Each row has a name. After each piece below comes the name of the row it's from, unless a question asks for something else. Each question is about the rows just above it.

Votek: [-30   9 -12   4  18   3  11  -2  17  -8   4 -10  15   6   7   2 -12   4
 -14  20  14   1  -7   7  -8]
tam: [ 13  -4   4   9  -7 -10   7  -7  -4   1  -1  -1 -10   3  -4   0   1   6
  -7  -3   2   2   7   3   3]
nog: [ 18  -6   5  16  -9 -16  13 -11  -4   1   0  -3 -14   5  -6   1   0  11
 -14  -2   5   4  10   6   4]
bik: [ 31  -9  10  18 -16 -20  12 -12 -10   4  -2   0 -21   4  -9   0   4  11
 -11  -9   1   4  14   5   7]
Vako: [ -9  -6   5   6 -14  -4  -3   5  18 -16   0  -1   1   4  13  11  16   1
  -6 -14 -11  -2   5  10   4]
[-16 -14 -14 -11  -9  -6  -6  -4  -3  -2  -1   0   1   1   4   4   5   5
   5   6  10  11  13  16  18] is which row reordered?
Vako
Which row holds these entries in another order? [  4   6  10   4   5  -2 -14  11   0   1  -6   5 -14  -3   0   1  -4 -11
  13 -16  -9  16   5  -6  18]
nog
Put [ -2   0   6   1   0  13 -14  16  -9  -3   5  18   5   5  -6  -4   4  11
  10   1  -6   4 -16 -14 -11] back in order: which row is it?
nog
[ -4  13  -4   2   1  -3  -7   3   6 -10   7   7   1   3  -4   9 -10  -1
   0   4  -7  -1   2   3  -7] is which row reordered?
tam
Put [-30 -14 -12 -12 -10  -8  -8  -7  -2   1   2   3   4   4   4   6   7   7
   9  11  14  15  17  18  20] back in order: which row is it?
Votek
[ -9  -9 -11  -2   4  31   0 -12 -21   5  12   7  10  -9   0 -10 -16  18
   4 -20   1  14   4   4  11] is which row reordered?
bik

durob: [  2 -12  20  10  13  10]
rada: [-23  -5  11  37 -42  -2]
tiv: [ -5 -42 -24  11  -2  37]
povab: [ 20  13  11 -12  10   2]
dimub: [ -1 -34 -49  -1  16 -47]
Which row holds these entries in another order? [ 13  11 -12  10   2  20]
povab
Put [ 10   2  20  13  11 -12] back in order: which row is it?
povab
[  2  10 -12  11  13  20] is which row reordered?
povab
Put [ 37  -2  11 -24 -42  -5] back in order: which row is it?
tiv
[ -2 -42  37  11  -5 -23] is which row reordered?
rada

Gise: [-23  -5 -19 -13  24 -19  37  -5 -10]
bodof: [ -3  -9 -13  -2 -17   0  37  28 -14]
peg: [ -4  -9 -19  -5 -16  -3  43  23 -24]
lufu: [ -4 -12 -11  -2 -16   0  37  28 -16]
reme: [-11 -13 -19  -5 -19  -5  37  24 -23]
guri: [ -3 -14 -13  -7 -18  -9  39  27 -21]
tegak: [ -4  -9 -10  -7 -19 -10  42  28 -12]
sut: [-21 -14  -3  -7  27  40  -9 -18 -13]
Which row holds these entries in another order? [ -4 -16   0  37 -11 -16  28 -12  -2]
lufu
Put [-14  28  37   0 -17  -2 -13  -9  -3] back in order: which row is it?
bodof
[-21 -18 -14 -13  -9  -7  -3  27  39] is which row reordered?
guri
Put [-17  28  -2   0  37  -3 -13 -14  -9] back in order: which row is it?
bodof
Put [-23 -11 -13 -19  -5 -19  -5  37  24] back in order: which row is it?
reme

fek: [-32 -31  48   6  -9  38 -37 -15 -24 -31  42 -14  -8  42  22  17  25  -7
 -19 -18  -1  38 -22  12 -18   8  -1   0 -41  -1 -19  13 -34  17  35 -15
 -31  -6]
Fofab: [-15  25  17  35  -1 -24  13  12 -19 -37 -41  -1  -7  48  -9  42 -18  22
 -31 -31 -19   8 -22  42  17   6 -31   0 -15 -35  -1  38  38  -6 -18  -8
 -14 -32]
goda: [  8   1  -5  -2  29  -4  27 -13  13 -25  -7  12 -32  -7 -10  38 -13  13
  -5  16  30 -12   0   3 -10  -3 -18  16  41  34 -12  19  -1   5   5 -11
   5  10]
Soden: [-18 -27 -32  27   1  -3  10 -35  32  28  31  21  16 -23  33 -26 -11 -33
 -26 -25 -17   0   0 -36 -16  28 -12 -25 -28  -4 -19 -32 -32  27 -15  -9
 -23  27]
bugub: [ 40   1 -18 -15 -12 -12 -24  14 -19  14  19 -28  -1 -16 -32 -13  -7   6
 -21  -2 -22  -9  -9  -3  -6 -21 -25 -20 -13 -18 -25  -7  24 -36  35  40
 -17  -9]
Put [-41 -37 -34 -32 -31 -31 -31 -24 -22 -19 -19 -18 -18 -15 -15 -14  -9  -8
  -7  -6  -1  -1  -1   0   6   8  12  13  17  17  22  25  35  38  38  42
  42  48] back in order: which row is it?
fek
Put [-14  25  -8  48 -18 -31  42  17  -9  -6  -1  17  38 -15 -18  22   6 -31
 -19   0 -19 -15  -1  -1 -22  38 -35 -24 -31  12  42 -37  35   8 -32  13
 -41  -7] back in order: which row is it?
Fofab
Which row holds these entries in another order? [ -6 -32 -31  48   6  -9  38 -37 -15 -24 -31  42 -14  -8  42  22  17  25
  -7 -19 -18  -1  38 -22  12 -18   8  -1   0 -41  -1 -19  13 -34  17  35
 -15 -31]
fek
Which row holds these entries in another order? [ -9 -17  40  35 -36  24  -7 -25 -18 -13 -20 -25 -21  -6  -3  -9  -9 -22
  -2 -21   6  -7 -13 -32 -16  -1 -28  19  14 -19  14 -24 -12 -12 -15 -18
   1  40]
bugub

lovu: [-25  -3   0  44   4   1]
kufe: [15 -2  0 28  9  0]
Kotu: [  4 -27   0   1   0   1]
duner: [ 30 -10   0 -10  -8  -1]
mebi: [  2 -20   0  -5  15   0]
nize: [-12   6   0  36 -17   2]
zur: [-19   8   0   1  -1   1]
Verom: [19  5  0 16 -3 -2]
zer: [  8   1 -19   1  -1   1]
Fifu: [-27   1   0   4   0   0]
fav: [-12   6   0  25 -11   1]
fefat: [ -3   7   0 -14 -23   1]
Put [  1  -1   1 -19   1   8] back in order: which row is it?
zer
Put [  0   0   1   0 -27   4] back in order: which row is it?
Fifu
Put [-27   0   0   1   1   4] back in order: which row is it?
Kotu
[  0   1   0   1   4 -27] is which row reordered?
Kotu
[  1  -1   1   0   8 -19] is which row reordered?
zur

Naf: [-10  21 -23  18  -5  16 -13   8   8  -2   2   7  17   9  -2   7  -2  23
  22  -4  11 -24  -1   8  -8  21  -4 -37  10  -1  15  -7   7 -16  10   9
 -20  22  -5 -10 -10  -3   2]
Zemad: [ 13 -17  17 -27   5 -21   8 -16  10 -15   7  42  -8 -31  19   4 -19 -12
  18 -18 -13  16 -10  19   3   4  29  -9  10  -7 -35  18  -6   8  15 -14
  21  -1 -30  -5   3  29  -5]
lumid: [  9 -14  23 -24 -10 -20  13 -20  -1   1   3   9   1 -32  24   3 -16 -21
  16  10 -13  22   7   5  23  -8  40  14  10   0 -32  11 -20  -1  -7   5
  13 -12 -17  -4  -6  30  -7]
Vevu: [-11  16 -18   8 -10  10  -8  13  -9  10   3 -14  14  13  -1  16   4  23
  17   7  16 -32   7   6  16  11  -9 -32   2  -1  28 -17   8 -15   4  27
 -31   8  -2  -7 -19  -7  -1]
ret: [  7 -23  19  -9 -21  -3  10 -15  -4  -2  -9   6  -5 -23  19 -16  -7 -26
  10  12 -26  21   2  -2  12 -15  30   4  12  10  -9  19 -27   7  -5 -16
  19   1  -9  -2  29   1   4]
sofu: [  3   1  24   3 -21  30   7  13  10  -7 -13 -20 -24 -32  -1  -1  11  -8
   9 -20   5 -32  23  40   0  -7 -16 -10 -15  22   1  23 -12  -6  13   5
  10 -20  -4  14   9  16 -17]
bil: [  9 -14  23 -24 -10 -20  13 -20  -1   1   3   9   1 -32  24   3 -16 -21
  16  10 -13  22   7   5  23  -8 -28  14  10   0 -32  11 -20  -1  -7   5
  13 -12 -17  -4  -6  30  -7]
beg: [  8 -13  20  -5 -25   0  -6 -16 -13  15 -10  -3  -6 -15  15 -15  -1 -16
  -6  13  -5  33 -19  -3  18 -26  17   6  -3  16 -21  13 -21  26 -10   4
  17  -1  -3  11  20  17  11]
Put [-35 -31 -30 -27 -21 -19 -18 -17 -16 -15 -14 -13 -12 -10  -9  -8  -7  -6
  -5  -5  -1   3   3   4   4   5   7   8   8  10  10  13  15  16  17  18
  18  19  19  21  29  29  42] back in order: which row is it?
Zemad
Which row holds these entries in another order? [-37 -24 -23 -20 -16 -13 -10 -10 -10  -8  -7  -5  -5  -4  -4  -3  -2  -2
  -2  -1  -1   2   2   7   7   7   8   8   8   9   9  10  10  11  15  16
  17  18  21  21  22  22  23]
Naf
Put [-32 -32 -24 -21 -20 -20 -20 -17 -16 -14 -13 -12 -10  -8  -7  -7  -6  -4
  -1  -1   0   1   1   3   3   5   5   7   9   9  10  10  11  13  13  14
  16  22  23  23  24  30  40] back in order: which row is it?
lumid

